Below is a small trained network, with its code and all its weights. Each question gives an input and a target symbol and asks what happens when units are switched off, that is, made to give their printed mean instead of their output.

import numpy as np


def w(rows, s, z=0):
    codes = np.array(rows[::2]) - 128.0
    scale = np.full(codes.shape[1], s)
    scale[-1] = z or s
    return codes * scale


def norm(h):
    return h / np.sqrt((h * h).mean(-1, keepdims=True) + 1e-5)


def softmax(a):
    e = np.exp(a - a.max(-1, keepdims=True))
    return e / e.sum(-1, keepdims=True)


def log_softmax(a):
    a = a - a.max(-1, keepdims=True)
    return a - np.log(np.exp(a).sum(-1, keepdims=True))


def net(x, mask):
    ids = ['γδζηπφψ'.index(c) for c in x.split()]
    T = len(ids)
    res = E[ids] + P[:T]
    u = 0
    for l in range(3):
        r = norm(res)
        for j in range(2):
            rows = slice(2 * j, 2 * j + 2)
            q, k, v = (r @ M[l][rows].T for M in (Q, K, V))
            z = softmax(np.where(np.tri(T) > 0, q @ k.T / 2**0.5, -1e9)) @ v
            o = O[l][rows]
            res = res + np.where(mask[u + j], z, o[:, -1]) @ o[:, :-1]
        u += 2
    return log_softmax(norm(res)[-1] @ U[:, :-1].T + U[:, -1])


Q, K, V, O = {}, {}, {}, {}
E = w([
[75,118,118,130,191,161,214],'γ',
[24,130,82,68,143,129,121],'δ',
[2,191,85,206,205,103,118],'ζ',
[91,47,109,161,184,107,80],'η',
[102,146,132,159,81,235,148],'π',
[149,123,176,236,225,216,140],'φ',
[149,150,154,66,239,159,86],'ψ',
],0.01)
P = w([
[95,136,197,69,167,120,68],'0',
[171,102,42,81,170,174,82],'1',
[76,113,142,147,22,144,217],'2',
[42,212,114,92,254,83,216],'3',
[128,105,14,40,194,237,59],'4',
[152,77,129,147,71,100,210],'5',
],0.011)
Q[0] = w([
[92,92,106,115,229,113,98],'0.h1',
[85,189,99,244,139,13,130],'0.h1',
[89,150,254,153,143,110,237],'0.h2',
[91,37,65,225,53,24,109],'0.h2',
],0.0081)
K[0] = w([
[188,121,104,57,254,145,70],'0.h1',
[47,179,102,231,143,72,88],'0.h1',
[214,80,87,143,149,88,226],'0.h2',
[40,165,94,176,99,86,132],'0.h2',
],0.0077)
V[0] = w([
[129,141,1,197,94,148,92],'0.h1',
[167,153,148,43,55,172,234],'0.h1',
[179,84,171,101,112,171,194],'0.h2',
[161,87,79,178,135,80,179],'0.h2',
],0.0073)
O[0] = w([
[136,108,127,98,161,213,37,101],'0.h1',
[29,63,47,245,209,36,95,12],'0.h1',
[30,44,151,141,178,119,62,63],'0.h2',
[35,189,228,16,121,253,130,3],'0.h2',
],0.0078,0.0036)
Q[1] = w([
[9,71,191,88,9,97,131],'1.h1',
[144,110,4,132,104,233,5],'1.h1',
[252,101,10,119,230,169,202],'1.h2',
[138,52,98,166,96,179,2],'1.h2',
],0.008)
K[1] = w([
[87,129,97,98,98,154,205],'1.h1',
[113,198,164,157,89,66,146],'1.h1',
[246,109,149,120,105,66,140],'1.h2',
[79,128,174,159,158,46,167],'1.h2',
],0.014)
V[1] = w([
[179,129,111,81,77,137,119],'1.h1',
[189,149,168,185,131,137,77],'1.h1',
[179,78,195,146,175,163,200],'1.h2',
[99,246,121,189,217,159,108],'1.h2',
],0.011)
O[1] = w([
[121,74,104,112,104,98,158,254],'1.h1',
[62,187,179,170,128,89,26,131],'1.h1',
[58,123,188,155,111,167,78,199],'1.h2',
[187,115,133,252,244,146,138,170],'1.h2',
],0.012,0.003)
Q[2] = w([
[87,187,206,116,162,41,215],'2.h1',
[99,194,18,62,211,158,22],'2.h1',
[244,54,42,153,102,124,2],'2.h2',
[146,214,71,9,216,55,54],'2.h2',
],0.0093)
K[2] = w([
[101,148,11,82,172,225,26],'2.h1',
[209,194,168,178,52,38,103],'2.h1',
[130,152,160,160,105,33,163],'2.h2',
[153,163,117,75,119,89,70],'2.h2',
],0.012)
V[2] = w([
[88,238,65,224,34,167,185],'2.h1',
[43,2,109,189,186,57,201],'2.h1',
[149,38,91,215,23,158,37],'2.h2',
[153,16,128,205,72,157,156],'2.h2',
],0.0079)
O[2] = w([
[170,244,95,83,177,246,116,165],'2.h1',
[108,86,137,90,195,70,115,78],'2.h1',
[187,100,121,118,123,93,36,5],'2.h2',
[171,120,142,66,119,156,28,88],'2.h2',
],0.014,0.0025)
U = w([
[16,149,155,96,203,165,174,1],'γ',
[169,133,22,119,98,92,198,56],'δ',
[159,202,96,231,130,194,175,178],'ζ',
[63,146,128,110,37,157,110,162],'η',
[170,162,73,165,144,109,72,214],'π',
[57,155,208,199,128,188,75,119],'φ',
[76,105,106,255,101,84,162,174],'ψ',
],0.0089,0.0033)

Each question gives the input, a string of symbols that net reads in full, and the target symbol t.
The units are the heads (2 rows each of Q, K, V and O). Each row of codes is followed by its name. A weight is (code - 128) times the scale printed after its matrix; where a second scale follows, it is the last column's (O and U).
mask holds one flag per head, layer by layer. A switched-off head (its flag False) gives its mean, the last column of its rows in O, instead of its output. The means were averaged over made-up inputs and are rounded, as every weight is.
A unit's drop is (log p(t) with every unit on - log p(t) with that unit switched off) / (log p(t) with every unit on - log p(t) with every unit switched off).
The circuit of an input: a set's keep is (log p(t) with only the set's units on - log p(t) with every unit switched off) / (log p(t) with every unit on - log p(t) with every unit switched off). Starting from all 6 units, units are removed one at a time, each time the one whose removal leaves the highest keep (on an exact tie, the one counted first), for as long as the keep stays at least 0.8.
units of the circuit, in order: the units of the circuit, biggest drop first
unit that matters most: the unit with the biggest drop
heads that matter: for each layer, one digit per head in row order, 1 if its drop is at least 0.15 and else 0, layers parted by /
input ζ ψ φ π, target ψ: heads that matter -> 00 / 00 / 10
input γ ψ ψ φ, target ψ: heads that matter -> 00 / 00 / 10
input δ ψ η ψ ζ, target δ: unit that matters most -> 1.h2
input γ ζ π, target π: units of the circuit, in order -> 2.h2, 0.h1
input ψ η ψ ζ γ, target ψ: heads that matter -> 01 / 00 / 10
input η φ φ ψ ζ, target η: heads that matter -> 10 / 01 / 00
input ζ γ ζ, target γ: heads that matter -> 11 / 11 / 11
input δ η δ ψ π, target δ: units of the circuit, in order -> 1.h2, 0.h2
input ψ ψ ψ γ δ, target ψ: units of the circuit, in order -> 0.h1, 2.h1
input γ ψ φ, target φ: heads that matter -> 01 / 11 / 01
input ψ π δ ψ, target π: units of the circuit, in order -> 0.h1, 2.h2
input π ψ γ ζ δ, target π: units of the circuit, in order -> 0.h2, 2.h2
input ζ η ζ, target η: units of the circuit, in order -> 0.h1, 1.h2
input ζ δ γ, target γ: heads that matter -> 11 / 10 / 10
input π δ δ ζ ζ, target π: unit that matters most -> 0.h2
input ζ γ π, target π: units of the circuit, in order -> 0.h1, 2.h2
input φ φ η, target η: units of the circuit, in order -> 1.h2, 0.h2
input ζ δ ζ π, target δ: heads that matter -> 10 / 11 / 00
input ψ ζ π η, target ζ: units of the circuit, in order -> 0.h1, 2.h1
input ζ π ζ ζ, target π: units of the circuit, in order -> 2.h2
input ψ ψ ζ, target ζ: units of the circuit, in order -> 0.h1, 0.h2, 1.h2
input φ φ γ γ, target φ: heads that matter -> 00 / 01 / 00
input ζ π δ γ, target π: heads that matter -> 10 / 00 / 01
input ζ ζ γ ψ, target ζ: units of the circuit, in order -> 2.h1, 0.h1
input ζ φ ζ, target φ: units of the circuit, in order -> 1.h2, 2.h2
input δ ζ δ ζ, target ζ: units of the circuit, in order -> 0.h1, 2.h1
input η ζ φ η, target ζ: heads that matter -> 00 / 00 / 10
input γ δ δ, target δ: heads that matter -> 00 / 11 / 00
input ψ δ ζ ζ γ, target ψ: unit that matters most -> 2.h1
input η γ γ γ φ, target η: units of the circuit, in order -> 1.h2, 0.h1
